 0.554   1.015  -1.381   0.126  -0.426   1.591   0.499   0.759   0.701   0.424   0.962   0.020
Which number is the entry just left of 0.499?
Answer: 1.591
Which number is the entry just left of the largest entry?
Answer: -0.426

Questions about the table below. Counting starts at 1.
1) Which number is the entry in row 1 and column 1?
2) Which number is the entry directly above the smallest entry?
3) Which number is the entry at row 1, column 3?
4) Which number is the entry directly above -2.1?
5) Which number is the entry in row 2 and column 1?
6) Which number is the entry just left of -18.2?
7) Which number is the entry directly above the largest entry?
8) Which number is the entry directly above 0.5?
[[-46.9   2.8 -20.5  -8.1  -7.1 -33.2 -53.9 -34.3   5.1]
 [-10.4   9.1  -8.3   0.2  37.0  10.4  -3.6  12.8   1.0]
 [-23.0 -20.9  -4.6 -10.2   2.9  35.8 -24.4 -24.5  16.3]
 [ 24.2  12.1 -64.6 -13.1  11.8  13.2  37.2  22.7   0.9]
 [-14.7  -0.3   8.1  -2.4  -2.6  20.9 -10.4  -9.9   8.6]
 [-38.8 -21.7  23.3   7.4  49.7  16.4 -43.7 -17.2   7.2]
 [ -3.2   7.3  55.4   0.4  24.4  36.1  -2.1  23.8   4.0]
 [-34.0  29.5  49.7 -31.9  -1.3  62.4 -29.7  17.3  24.5]
 [-56.7  11.8   5.2 -31.5   0.8  26.8 -60.0 -18.2  23.8]
 [  7.4  15.3  27.9 -27.7 -19.5   7.5  -7.5  25.8   2.5]
 [ 15.2 -34.3  35.1  24.2   1.7   0.5   7.3 -15.0  -7.2]]
1) -46.9
2) -4.6
3) -20.5
4) -43.7
5) -10.4
6) -60.0
7) 36.1
8) 7.5

m =
array([-60.7, -52.0,  21.7, -18.1,  27.3,  -4.0,  26.6,   4.9,  48.1,
       -30.2, -16.5, -68.1,  34.9, -11.9, -28.3])
The entry just left of the smallest entry: -16.5
The 1st entry?
A: -60.7
The last entry -> -28.3
The 4th-last entry?
A: -68.1
The entry just right of the smallest entry?
A: 34.9
The second entry from the right: -11.9
The third entry from the left?
A: 21.7
The entry just right of -18.1 -> 27.3
The entry just left of the centre entry?
A: 26.6
The 2nd entry from the left is -52.0

Read these off the table that follows. Counting starts at 1.
1) Which number is the entry at row 1, column 1?
2) Which number is the entry in the bottom-left corner?
3) Which number is the entry directly above 17.0?
4) Which number is the entry directly below -9.2?
5) Which number is the entry in the top-right corner?
6) Which number is the entry at row 3, column 2?
7) Which number is the entry in the bottom-right corner?
8) Which number is the bottom entry of the column that holds the largest entry?
[[ 15.0   1.4  -5.1   1.7]
 [ 11.0  10.1 -18.5 -36.0]
 [ 64.5  26.6 -69.3 -58.7]
 [ 26.8   8.8 -19.2  -3.1]
 [ 33.9  17.3 -10.8   0.2]
 [  4.7  24.8  15.2 -13.4]
 [ 19.2  63.9 -34.7 -53.4]
 [ -1.0  18.2   1.3  -9.2]
 [ 31.1  67.3 -47.6 -80.1]
 [ 46.3 -45.2  -7.3  -2.0]
 [ 64.3  12.1 -62.6 -46.4]
 [ 27.0  31.6 -39.4 -59.4]
 [ 20.0  76.0 -31.4 -72.3]
 [ 11.0   2.5   6.6   9.6]
 [ 17.0 -22.9  -5.8  -6.8]]
1) 15.0
2) 17.0
3) 11.0
4) -80.1
5) 1.7
6) 26.6
7) -6.8
8) -22.9

44	-47	-49	33
The second entry from the left: -47
What is the second entry from the right? -49

A = [[2168, 2416, 2786, 4630], [4274, 5757, 4422, 9298], [2113, 2391, 3534, 4569], [5189, 5812, 4660, 8831], [3210, 3324, 5666, 8381], [1343, 3022, 4505, 2905], [1845, 2451, 5048, 2835], [4809, 5628, 4098, 9060], [1305, 3160, 4778, 2822], [2522, 2213, 2834, 4800], [3503, 3776, 6036, 7467], [2042, 3029, 3144, 4614], [3289, 3528, 5979, 7703], [3400, 3196, 5814, 8555]]
Give the entry just right of 3289.
Answer: 3528
Give the entry just left of 5812.
Answer: 5189
Give the entry just right of 2113.
Answer: 2391
Give the entry just left of 3196.
Answer: 3400
The entry just left of 3776 is 3503
The entry just left of 4422: 5757
The entry just left of the largest entry: 4422

X =
[[-37.6  33.5  50.4  26.6  27.7   8.1  29.8  -9.7  -1.5  29.2  -7.6  21.8
   20.1]
 [ -7.9  60.6  48.5  32.6  31.4  32.7  34.7 -30.3 -22.9  33.4  -1.0  67.6
   26.3]]
The entry just left of the largest entry is -1.0
Report the entry just left of 27.7.
A: 26.6
The entry just right of -22.9 -> 33.4
The entry just left of 8.1: 27.7

Questions about the grid below. Counting starts at 1.
1) Report the entry in the bottom-right corner.
2) Report the entry at row 2, column 1.
3) Report the entry directly below 2.04.
4) Report the entry at row 1, column 3.
5) Report the entry at row 3, column 3.
6) Report the bottom-left entry.
7) Report the entry at row 1, column 2.
8) Report the entry just right of 1.56.
[[-8.10, -21.91, -15.92, -15.37, 5.15, -5.07, -11.70, 2.04, 5.83, -6.47],
 [-0.72, -1.12, 0.66, 3.00, -8.18, -11.99, -2.28, 1.56, 11.02, -11.97],
 [7.45, -8.77, 2.05, 5.84, -3.16, 6.08, 24.58, -0.42, 7.17, -0.34],
 [-10.63, -22.50, -3.14, 0.28, -2.40, 15.52, -7.84, -22.13, 2.20, -19.45]]
1) -19.45
2) -0.72
3) 1.56
4) -15.92
5) 2.05
6) -10.63
7) -21.91
8) 11.02

grid = [ 32.7 -31.2 -26.7   8.2 -32.0 -17.9  -5.3 -67.3 -32.7 -67.0 -32.2 -45.0]
The first entry from the left is 32.7
Read off the first entry from the right.
A: -45.0
Read off the entry just right of -67.3.
A: -32.7
Read off the third entry from the left.
A: -26.7
Read off the entry just right of -32.7.
A: -67.0
Read off the smallest entry.
A: -67.3
Read off the entry just right of the largest entry.
A: -31.2
Read off the 2nd entry from the right.
A: -32.2
Read off the entry just right of -17.9.
A: -5.3

data =
[[-27.5  -2.7  12.8   9.8 -40.4 -41.7 -53.2 -15.7 -11.8 -57.9  11.5 -21.5
   -9.7]
 [ -9.8 -24.9  -1.2 -14.5 -27.5 -29.6 -39.0 -13.7  -7.0 -43.6  -2.1 -14.8
    1.3]
 [ -4.0 -21.0 -23.2 -11.0 -34.9 -45.7 -34.4  -9.1 -63.6 -30.7 -11.3   3.9
  -52.9]
 [ 15.5  26.6  22.8  28.6  -1.5  12.1   1.5  12.4  10.1   7.0  21.0  12.9
    9.8]]
The entry just right of -14.5 is -27.5
Give the entry just left of 12.1.
-1.5
Give the largest entry.
28.6
Give the entry just left of -11.3.
-30.7
Give the entry just left of -2.1.
-43.6
Give the entry just right of -21.5.
-9.7
The entry just left of the largest entry: 22.8
Give the entry just right of -11.3.
3.9
Give the entry just right of 21.0.
12.9
The entry just left of 10.1: 12.4
Give the entry just right of -15.7.
-11.8
Give the entry just right of 7.0.
21.0
The entry just right of -11.8 -> -57.9
Give the entry just left of the smallest entry.
-9.1

a = [[163, -536, -225, -85], [-99, 115, -148, 159], [205, -496, 186, -393], [-287, 813, -27, 465], [-369, 379, -86, 272], [-285, 271, 1, 122], [150, 85, -109, 61], [52, 210, -55, 132], [195, 189, -31, 90]]
The entry just left of 272 -> -86
Give the entry just left of the largest entry.
-287
The entry just left of -148: 115
The entry just left of -86 is 379
The entry just left of 186 is -496
The entry just left of 90 -> -31
The entry just right of 195: 189
Give the entry just right of -536.
-225
Give the entry just right of the largest entry.
-27
The entry just right of -225: -85
